Each row is followed by its group and then its class within the group.
[  4  83 -19  25  18 -16   1  20   5  -9   3  10 -11   8  14   3   7  14
  -3] : (39):kopim
[ -7  61   6  29  17 -15  10   4   6  16  21  10  22  24 -10 -10   3  18
   0] : (39):Beke
[  4 -26   4  34 -11  -5  -4   6  10   2  15   6   5  11  -4  -5  -5   8
   5] : (39):Beke
[  3  45   7  16  10  -1  -4   2  10  -1 -23  -1  -3   7 -11   7 -13   6
   3] : (39):kopim
[-37  89  -6  -6 -24   2   2 -53 -13  35 -34   3  39   9 -29 -30 -27  -6
  -9] : (46):Feti
[  8   4  -1  26  -9  -4  -7  11  10   5 -19   3   2   4   2  -8 -12   9
   7] : (39):kopim
[ -1   0  -2 -13 -41 -11  -4  29  24  33 -44  12  -9  11  11 -22   1  12
   5] : (46):tasu
[-16   6  13 -56  17  -3   8 -18  -4   5  19  -4   1  -3  -7   9  21 -11
 -13] : (38):dif
[ -7  89 -19 -19   4 -10   3   9  -5  27 -49   2   3   6   2 -12  -8   7
   6] : (46):Feti
[  5  72   2 -10  -3  -6  -4   5   7  21 -22   3   8   1   2  -5  -8   5
   6] : (39):kopim
[-11 -39   0 -32  -4  -2   5  13   3   4   0   2  -4  -6  16   1  19  -3
  -5] : (38):dif
[ -4   2   5  -4   3 -16   2  18  10  17 -21   2   2   6  -1  -5   3   9
   1] : (46):Feti
[ 12  33  -4   6   9  -8  -2  22  -4  22 -33  -1   0   1   4 -16  -7   9
  14] : (46):Feti
[ -3  18  -3   1   5 -12   8  13  -2  21 -13   5  14   9  -1 -19  10  16
   3] : (46):Feti
[-15  46  17  -6   9 -13   1 -10  18  16   6   0  11  15 -15   1   7  10
 -11] : (39):Beke
[  0  71   9  22  11 -10  -4  11   8   7  -6   2   1  13 -10   4 -13  10
   5] : (39):kopim
[  5 -32  -7   6 -31   5   1  21  12  23 -40   5  -6   3   9 -22  -8   5
   8] : (46):tasu
[ -4  -7  13 -57   6 -10   6   7   2  16  -5   2  -8  -2   1   9  22  -6
  -2] : (38):dif
[  8  -1  14  21  14 -18   3   9   2   2  33   5  13  17  -7  -8  21  11
  12] : (39):Beke
[ -6   3   5  -2   2  -8   5  11  -2  19 -18   2  15   8   1 -13  -2  10
   1] : (46):Feti
[  4 -21   2 -28  -5  -4   3   7   3   4  13   7 -16  -2   9  10  24   0
   0] : (38):dif

Each row is followed by its group and then its class within the group.
[ 22  20   0  20   2   8  -2  37   4   6 -23  16 -12 -11  -6  14   1   9
   2] : riduk:Q
[ -3 -12 -19  12 -17  41 -24  -6 -14 -20 -21   8 -27 -25   3  -7   8   2
   4] : potep:T
[ 17  23  -9  31 -40   7  -5  36 -16   4 -13   9 -17 -17  -4   1   5  17
   1] : riduk:K
[ 14  10 -12   9 -22   9   5  45   7  16  -4   4   2   0  -2   0  17  12
   0] : riduk:Q
[ -4 -13 -31  15  -1  46 -29  -6 -34 -13  -5  10  -8 -28 -13 -19   6   9
  -4] : potep:T
[ -1   5 -25  11 -17  51 -29 -14 -32 -16 -16   7 -22 -33  -2 -10   7   8
   0] : potep:T
[ 14   8  -3  40 -12  14  -3  40  -5   6  -9  10  -6 -13  -1  -2   0   2
   5] : riduk:K
[ 16   4  -6  45   0  24  -8  37   0   0  -9   2 -13 -13  -7  -2   5   6
   9] : riduk:K
[  6  -5  -6  15 -10   7   0  26  -5  12   2  18   9  -6  -2  -3   7   4
   3] : riduk:Q
[  6  19 -20  21  -2  16 -21  -9 -20 -26 -28   8 -34 -22   7  12   7  11
  -2] : potep:P
[  0  12 -17  11 -10  35 -17  -3 -12 -21 -13   1 -17 -20   0   2   3   5
   2] : potep:T
[ -3   4 -32  11 -10  41 -23  -7 -25 -31 -19   9 -22 -25  -1 -11  10   4
  -1] : potep:T
[ 22 -30 -11  41   0  44  -3  35  55  21   2   5  11  -9  -8  -6  -3  -2
  14] : riduk:K
[  8  12  -6  36 -19  28  -5  35  -6  -1  -6   0 -10  -8 -11   8   9   9
   1] : riduk:K
[  1  15 -11   0   0  32 -19  -6  -1 -13 -22   8 -20 -21  -3  10   9   3
  -3] : potep:P
[ 25  -5 -31  22 -34  42 -15  26  -4  11  -5   9   1 -17  -4 -23  10  10
  11] : riduk:Q
[ -6   1 -17   6 -18  29 -22   2 -28 -17 -15  13 -10 -26  -1  -7   6   6
   0] : potep:T
[ 17  16  -7  10 -34  18  -1  35  13   0  -1  -1  -7  -6  -2  21   6   6
  -3] : riduk:Q
[  2  -2 -29   1  11  35 -26 -12 -25 -20 -24  16 -15 -22  -3 -13   7   5
   0] : potep:T
[ 21   7 -19  21   7   8   2  30   7   5   2  17  12   2  -5  -6   4   3
  14] : riduk:Q
[ -9   7 -21   3 -13  41 -27  -2 -29 -14 -25  19 -21 -35  -4  -9   8   5
  -4] : potep:P
[ -5   6   9  -9 -10  16  -5  -3   0 -16 -23   9 -14 -16   2  23   4  -2
  -7] : potep:P
[ 20  17 -10   7 -17   6   4  38   7   4  -9   8   7  -4  -5   1   4   0
   8] : riduk:Q
[  4   3 -21 -34  -9  23  -9  -7  -7 -15 -23  15  -4 -12   0  -2  10   1
 -10] : potep:T
[ -1  12 -14  11   4  20 -14 -10 -17 -20 -15   7 -20 -14  -3   1   1   7
  -2] : potep:P
[  6  22 -17  21  11  34 -26  -7 -14 -25 -21   7 -29 -22  -4  15  11   5
  -5] : potep:P
[  7   6 -17  -4   9  30 -21  -5  -5 -19 -28  17 -27 -17  -1  15   9   7
  -6] : potep:P
[ 17  14  -5  18 -12  19  -4  46   4  17 -10  12  12 -17  -7   0   6  -2
   7] : riduk:Q
[ 14  22  -5  10 -29   0   1  35   3   7 -14   5 -18  -4  -9   7   2   2
  -2] : riduk:K
[ 11  -3 -16  32  -4  23  -4  37  -9   4  -1  12   2 -12  -8  -6   8   5
   4] : riduk:K
[  8   0   4   6 -20  11  15  37  14  13   2  -3  10   5  -6  18   4  -7
   2] : riduk:K
[ -2  -1  -9  20 -24  46 -24   3 -15 -17 -28   8 -30 -28  -3   1   0   3
  -2] : potep:P
[ 26 -39 -18  36 -30  51   0  57  -3  30   4  10  33 -20  -5 -23  12  -4
  23] : riduk:K
[ -5   6 -26   1 -10  40 -33 -13 -37 -19 -23  22 -39 -37 -16  -5   7   7
  -7] : potep:P

Each row is followed by its group and then its class within the group.
[ 13  -3 -10 -17 -14 -16   2   4  13  16  -5 -19 -12  -6  13  -1   2  -1
  -8] : Zevug:zepiv
[ 18 -19   0 -16 -11 -37  15  -4   4   0   2  -8 -23 -15 -23  13  -6   0
 -17] : Lukon:zos
[-48 -13  22   4  55  13 -10  17  29 -68  32  25 -12  35  71   6 -12   8
 -20] : Lukon:zos
[ -1 -24 -19   8 -10 -40  19   5 -11  -3  -8  37   0 -15 -38 -11   6  21
  -7] : bez:bipef
[ 22  16 -15 -16 -14 -29  -2  -3 -11  51  -7 -19   8 -14 -16  -3  19   9
 -12] : Bem:zifi
[ 24  -7  -6   3 -45 -11   5   1 -13   2 -24  10  -6   6 -71   4   2  -4
 -17] : Lukon:leb
[-22 -19  17  10  27   0 -15  -3   6 -36   2  15   4  17  18   3  -2   9
  -6] : Lukon:leb
